Here is a tiny trained network, its code and every weight. The questions are about switching its units off for an input and a target symbol, where a switched-off unit gives its printed mean instead of its output.

import numpy as np


def w(rows, s, z=0):
    codes = np.array(rows[::2]) - 128.0
    scale = np.full(codes.shape[1], s)
    scale[-1] = z or s
    return codes * scale


def norm(h):
    return h / np.sqrt((h * h).mean(-1, keepdims=True) + 1e-5)


def f(y):
    return np.maximum(y, 0)


def softmax(a):
    e = np.exp(a - a.max(-1, keepdims=True))
    return e / e.sum(-1, keepdims=True)


def log_softmax(a):
    a = a - a.max(-1, keepdims=True)
    return a - np.log(np.exp(a).sum(-1, keepdims=True))


def net(x, mask):
    ids = ['ΓΔΣαβεζημξπτφψω'.index(c) for c in x.split()]
    T = len(ids)
    res = E[ids] + P[:T]
    u = 0
    for l in range(3):
        q, k, v = (norm(res) @ M[l].T for M in (Q, K, V))
        z = softmax(np.where(np.tri(T) > 0, q @ k.T / 3**0.5, -1e9)) @ v
        res = res + np.where(mask[u], z, O[l][:, -1]) @ O[l][:, :-1]
        u += 1
        y = f(norm(res) @ A[l][:, :-1].T + A[l][:, -1])
        res = res + np.where(mask[u : u + 4], y, B[l][:, -1]) @ B[l][:, :-1]
        u += 4
    return log_softmax(norm(res)[-1] @ U[:, :-1].T + U[:, -1])


Q, K, V, O, A, B = {}, {}, {}, {}, {}, {}
E = w([
[108,106,120,95,96],'Γ',
[129,150,214,138,129],'Δ',
[108,99,32,194,210],'Σ',
[110,105,108,97,112],'α',
[115,88,94,100,121],'β',
[119,113,115,93,100],'ε',
[116,98,145,74,78],'ζ',
[136,123,102,113,112],'η',
[146,254,202,128,171],'μ',
[155,128,111,176,204],'ξ',
[147,243,198,142,170],'π',
[156,184,176,90,171],'τ',
[173,139,199,171,139],'φ',
[41,78,128,64,196],'ψ',
[111,185,80,103,179],'ω',
],0.017)
P = w([
[254,11,192,104,157],'0',
[231,19,182,82,137],'1',
[203,27,174,80,116],'2',
[181,31,163,81,103],'3',
[157,39,150,77,95],'4',
[140,46,140,84,89],'5',
[124,49,134,81,78],'6',
[113,47,127,86,72],'7',
[108,47,122,81,62],'8',
],0.0056)
Q[0] = w([
[201,143,221,254,160],'0.h0',
[108,134,215,7,215],'0.h0',
[161,225,109,149,44],'0.h0',
],0.0074)
K[0] = w([
[202,106,185,161,154],'0.h0',
[122,166,175,1,146],'0.h0',
[100,117,158,175,52],'0.h0',
],0.0099)
V[0] = w([
[222,150,71,195,194],'0.h0',
[158,161,22,209,56],'0.h0',
[252,79,251,161,91],'0.h0',
],0.0043)
O[0] = w([
[26,216,173,38,60,108],'0.h0',
[171,164,185,111,58,2],'0.h0',
[147,138,3,147,112,234],'0.h0',
],0.0065,0.0048)
A[0] = w([
[2,109,82,18,243,23],'0.n0',
[134,51,246,129,124,167],'0.n1',
[130,99,65,218,172,252],'0.n2',
[134,6,197,240,200,22],'0.n3',
],0.0061,0.0013)
B[0] = w([
[120,92,234,123,51,253],'0.n0',
[107,193,106,91,214,177],'0.n1',
[146,238,172,74,94,199],'0.n2',
[101,169,105,3,160,196],'0.n3',
],0.0067,0.0049)
Q[1] = w([
[219,123,139,197,129],'1.h0',
[145,77,1,31,31],'1.h0',
[242,104,236,77,21],'1.h0',
],0.0048)
K[1] = w([
[221,123,160,151,254],'1.h0',
[63,148,182,209,81],'1.h0',
[197,148,205,130,172],'1.h0',
],0.0065)
V[1] = w([
[55,93,103,119,18],'1.h0',
[183,52,215,98,166],'1.h0',
[194,253,58,103,121],'1.h0',
],0.005)
O[1] = w([
[187,175,96,65,150,28],'1.h0',
[74,169,101,126,1,253],'1.h0',
[32,121,115,235,109,179],'1.h0',
],0.0055,0.0042)
A[1] = w([
[199,74,138,112,72,196],'1.n0',
[182,164,134,66,91,2],'1.n1',
[75,219,186,194,31,135],'1.n2',
[138,153,112,118,2,135],'1.n3',
],0.0075,0.0035)
B[1] = w([
[77,167,128,76,78,255],'1.n0',
[82,116,195,114,204,158],'1.n1',
[101,146,171,2,139,249],'1.n2',
[74,54,169,51,85,233],'1.n3',
],0.0083,0.0047)
Q[2] = w([
[6,75,143,34,112],'2.h0',
[174,132,119,183,161],'2.h0',
[138,119,105,184,129],'2.h0',
],0.014)
K[2] = w([
[53,76,249,74,84],'2.h0',
[214,176,89,119,182],'2.h0',
[155,119,75,219,182],'2.h0',
],0.012)
V[2] = w([
[197,50,89,189,154],'2.h0',
[221,236,150,147,2],'2.h0',
[224,186,117,219,189],'2.h0',
],0.0062)
O[2] = w([
[90,193,89,35,157,53],'2.h0',
[193,214,149,133,35,108],'2.h0',
[100,2,170,71,69,8],'2.h0',
],0.0083,0.014)
A[2] = w([
[118,82,168,158,139,93],'2.n0',
[130,95,100,87,155,2],'2.n1',
[252,155,112,171,215,248],'2.n2',
[228,173,167,163,203,158],'2.n3',
],0.013,0.0021)
B[2] = w([
[228,149,83,98,86,137],'2.n0',
[89,68,115,85,126,137],'2.n1',
[203,39,239,242,129,220],'2.n2',
[141,93,1,148,180,254],'2.n3',
],0.0093,0.0084)
U = w([
[170,96,125,195,156,238],'Γ',
[125,140,122,120,121,31],'Δ',
[130,140,126,124,119,44],'Σ',
[142,245,108,97,242,1],'α',
[149,135,95,74,134,60],'β',
[181,191,82,100,94,87],'ε',
[197,117,50,36,108,114],'ζ',
[174,189,101,119,67,119],'η',
[56,146,112,167,127,35],'μ',
[79,150,86,141,104,100],'ξ',
[49,145,111,178,124,28],'π',
[127,67,134,118,11,220],'τ',
[71,126,93,154,98,98],'φ',
[69,37,138,67,176,114],'ψ',
[129,177,253,113,111,188],'ω',
],0.012,0.0055)

Each question gives the input, a string of symbols that net reads in full, and the target symbol t.
The units are the heads (3 rows each of Q, K, V and O) and the neurons (one row each of A and B). Each row of codes is followed by its name. A weight is (code - 128) times the scale printed after its matrix; where a second scale follows, it is the last column's (O, A, B and U).
mask holds one flag per unit, layer by layer, with each layer's heads first. A switched-off unit (its flag False) gives its mean, the last column of its rows in O or B, instead of its output. The means were averaged over made-up inputs and are rounded, as every weight is.
A unit's drop is (log p(t) with every unit on - log p(t) with that unit switched off) / (log p(t) with every unit on - log p(t) with every unit switched off).
The circuit of an input: a set's keep is (log p(t) with only the set's units on - log p(t) with every unit switched off) / (log p(t) with every unit on - log p(t) with every unit switched off). Starting from the 12 units with the biggest drops (on a tie, the unit counted first), units are removed one at a time, each time the one whose removal leaves the highest keep (on an exact tie, the one counted first), for as long as the keep stays at least 0.8.
circuit, biggest first: the units of the circuit, biggest drop first
unit that matters most: the unit with the biggest drop
top k neurons: the k neurons with the biggest drops, biggest first
top k neurons in layer l: the k neurons of layer l with the biggest drops, biggest first
input α ξ β η τ φ τ Γ τ, target ω: top 4 neurons : 0.n1; 0.n0; 0.n3; 2.n3
input Γ τ Γ, target τ: top 2 neurons : 0.n1; 0.n3
input ζ Γ Γ ε ζ, target ζ: top 2 neurons : 1.n0; 2.n2
input ε β ζ, target ζ: top 4 neurons : 1.n0; 2.n2; 0.n0; 0.n2
input η τ ε, target τ: unit that matters most : 0.n1
input Γ ψ ξ Γ, target ψ: circuit, biggest first : 0.n0; 2.h0; 2.n3
input ξ α ψ β ζ φ ε τ, target Γ: top 2 neurons : 0.n2; 2.n2
input η τ φ τ Γ π Γ φ, target α: top 2 neurons : 0.n2; 1.n2
input η η ω, target ω: circuit, biggest first : 0.n0; 0.h0
input τ ψ α, target ψ: circuit, biggest first : 2.h0; 2.n3; 2.n1
input ω ε η τ Δ ψ π τ μ, target Γ: circuit, biggest first : 2.n2; 1.n0; 2.n3
input ξ ξ φ φ μ ξ ζ Γ π, target Γ: top 2 neurons : 0.n0; 1.n0
input ψ ω ψ τ τ τ τ ω ε, target ω: circuit, biggest first : 2.n3; 0.h0
input τ ξ τ ε φ ω τ, target ω: top neuron : 0.n0
input Γ π φ Γ ξ ψ ξ, target α: circuit, biggest first : 0.n2; 0.h0
input ψ τ Γ, target ψ: circuit, biggest first : 0.n0; 2.h0
input ω τ ζ, target ω: top 3 neurons : 2.n3; 0.n1; 1.n1
input ξ ξ η ψ β, target ψ: top 3 neurons : 0.n0; 2.n1; 2.n3
input ξ ω π ξ β, target τ: top 3 neurons in layer 0 : 0.n0; 0.n2; 0.n3
input ψ Δ ζ τ ζ ψ η, target ψ: top 2 neurons : 1.n3; 0.n0
input ω β ξ τ ε Γ τ η π, target Γ: top 2 neurons : 0.n0; 2.n2
input ε μ μ τ α, target τ: circuit, biggest first : 2.n3
input μ ψ η β, target ψ: circuit, biggest first : 2.h0; 2.n3
